Here is a tiny trained network, its code and every weight. The questions are about switching its units off for an input and a class, where a switched-off unit gives its printed mean instead of its output.

import numpy as np


def w(rows, s, z=0):
    codes = np.array(rows[::2]) - 128.0
    scale = np.full(codes.shape[1], s)
    scale[-1] = z or s
    return codes * scale


def f(y):
    return y / 2 * (1 + np.tanh(0.7978845608 * (y + 0.044715 * y**3)))


def log_softmax(a):
    a = a - a.max(-1, keepdims=True)
    return a - np.log(np.exp(a).sum(-1, keepdims=True))


def net(x, mask):
    res = np.array(x, float).reshape(1, 8) / 4 @ E
    y = f(res @ A[0][:, :-1].T + A[0][:, -1])
    res = res + np.where(mask, y, B[0][:, -1]) @ B[0][:, :-1]
    return log_softmax(res[-1] @ U[:, :-1].T + U[:, -1])


A, B = {}, {}
E = w([
[133,128,129,125,127,129,132],'x0',
[129,126,127,121,128,133,130],'x1',
[149,31,153,199,167,217,116],'x2',
[197,64,55,110,157,66,56],'x3',
[123,161,148,84,253,101,156],'x4',
[76,63,104,117,128,84,227],'x5',
[102,132,127,156,134,108,104],'x6',
[147,124,134,112,123,136,142],'x7',
],0.014)
A[0] = w([
[36,157,158,112,101,173,162,3],'n0',
[170,250,96,99,118,145,74,55],'n1',
[131,146,163,130,110,158,72,137],'n2',
[176,135,166,174,159,192,73,66],'n3',
[73,141,200,160,104,162,179,120],'n4',
[128,155,111,104,20,76,123,92],'n5',
[132,202,168,174,127,185,153,137],'n6',
[211,47,33,118,148,65,65,65],'n7',
[136,153,174,123,239,150,115,75],'n8',
[140,111,127,152,47,149,94,84],'n9',
[101,127,166,117,119,153,131,13],'n10',
[136,97,118,167,21,160,117,77],'n11',
[139,160,154,103,218,88,161,35],'n12',
[52,52,134,135,111,103,195,28],'n13',
[111,86,92,131,137,70,213,78],'n14',
[98,80,95,152,133,129,190,60],'n15',
[141,31,138,209,155,207,147,26],'n16',
],0.012,0.0036)
B[0] = w([
[150,174,126,98,165,190,115,181],'n0',
[131,100,157,91,70,61,85,205],'n1',
[145,48,142,110,117,154,114,173],'n2',
[91,128,208,89,62,80,93,202],'n3',
[154,162,88,131,179,185,66,194],'n4',
[66,154,132,120,178,81,183,189],'n5',
[189,155,54,128,122,148,92,193],'n6',
[159,188,68,115,174,228,90,253],'n7',
[149,37,117,160,143,125,214,206],'n8',
[135,64,125,187,163,93,185,181],'n9',
[119,136,148,131,170,155,106,141],'n10',
[111,49,109,184,158,137,176,198],'n11',
[75,75,116,121,171,146,226,197],'n12',
[164,85,139,131,77,123,104,183],'n13',
[182,100,155,71,72,76,83,189],'n14',
[176,95,165,98,68,122,116,167],'n15',
[5,234,142,102,112,69,143,223],'n16',
],0.013,0.02)
U = w([
[206,180,65,124,184,254,57,74],'0',
[134,16,121,196,175,146,238,252],'1',
[40,227,152,31,109,34,145,116],'2',
[199,46,211,67,38,110,33,83],'3',
],0.0093,0.0024)

Each question gives the input, the list of numbers given to net, and the class t.
The units are the neurons (one row each of A and B). Each row of codes is followed by its name. A weight is (code - 128) times the scale printed after its matrix; where a second scale follows, it is the last column's (A, B and U).
mask holds one flag per neuron, in row order. A switched-off neuron (its flag False) gives its mean, the last column of its row in B, instead of its output. The means were averaged over made-up inputs and are rounded, as every weight is.
A unit's drop is (log p(t) with every unit on - log p(t) with that unit switched off) / (log p(t) with every unit on - log p(t) with every unit switched off).
The circuit of an input: a set's keep is (log p(t) with only the set's units on - log p(t) with every unit switched off) / (log p(t) with every unit on - log p(t) with every unit switched off). Starting from the 12 units with the biggest drops (on a tie, the unit counted first), units are removed one at a time, each time the one whose removal leaves the highest keep (on an exact tie, the one counted first), for as long as the keep stays at least 0.8.
units of the circuit, in order: the units of the circuit, biggest drop first
unit that matters most: the unit with the biggest drop
top k neurons: the k neurons with the biggest drops, biggest first
drop when u is switched off: that unit's drop, to one decimal
input [-1,4,-4,4,7,8,-7,-8], class 3: units of the circuit, in order	(n14)
input [-1,-1,6,-5,-1,-6,4,6], class 2: top 3 neurons	(n16, n3, n7)
input [5,8,8,-6,4,5,-1,8], class 2: top 2 neurons	(n16, n7)
input [8,-2,6,4,-7,-7,3,5], class 1: top 2 neurons	(n11, n9)
input [-7,3,-2,-4,5,1,5,6], class 1: top 3 neurons	(n7, n12, n8)
input [-8,1,5,1,-1,-6,-8,7], class 3: top 4 neurons	(n2, n5, n3, n12)
input [-6,-5,-6,-7,-4,7,-6,-4], class 0: top 2 neurons	(n4, n0)
input [1,5,6,8,-8,-2,3,-5], class 0: top 3 neurons	(n7, n8, n12)
input [4,-6,3,-5,-7,-4,-7,0], class 1: top 2 neurons	(n11, n9)
input [7,6,-6,3,4,7,8,-1], class 3: top 4 neurons	(n14, n16, n13, n15)
input [-7,5,7,-1,-5,1,-4,7], class 2: top 2 neurons	(n16, n8)
input [-5,-8,-6,-3,-2,-8,7,-5], class 3: top 3 neurons	(n16, n1, n2)
input [7,-4,3,5,-7,-7,-8,-3], class 1: top 3 neurons	(n11, n9, n14)
input [-6,-4,8,-1,-1,4,8,1], class 2: unit that matters most	n16
input [7,-4,6,3,-1,-6,3,3], class 2: top 2 neurons	(n16, n3)
input [3,-1,3,2,1,-2,-1,-4], class 2: top 3 neurons	(n4, n6, n3)
input [2,2,6,-3,-3,-3,-2,7], class 2: drop when n16 is switched off	1.3
input [-3,-5,4,0,7,-6,4,6], class 1: drop when n16 is switched off	0.0
input [1,3,4,3,-6,-4,5,-6], class 1: drop when n9 is switched off	0.5
input [-3,0,6,2,-7,-4,1,3], class 1: unit that matters most	n11
input [3,-4,7,4,-2,-6,6,-1], class 2: drop when n16 is switched off	1.1
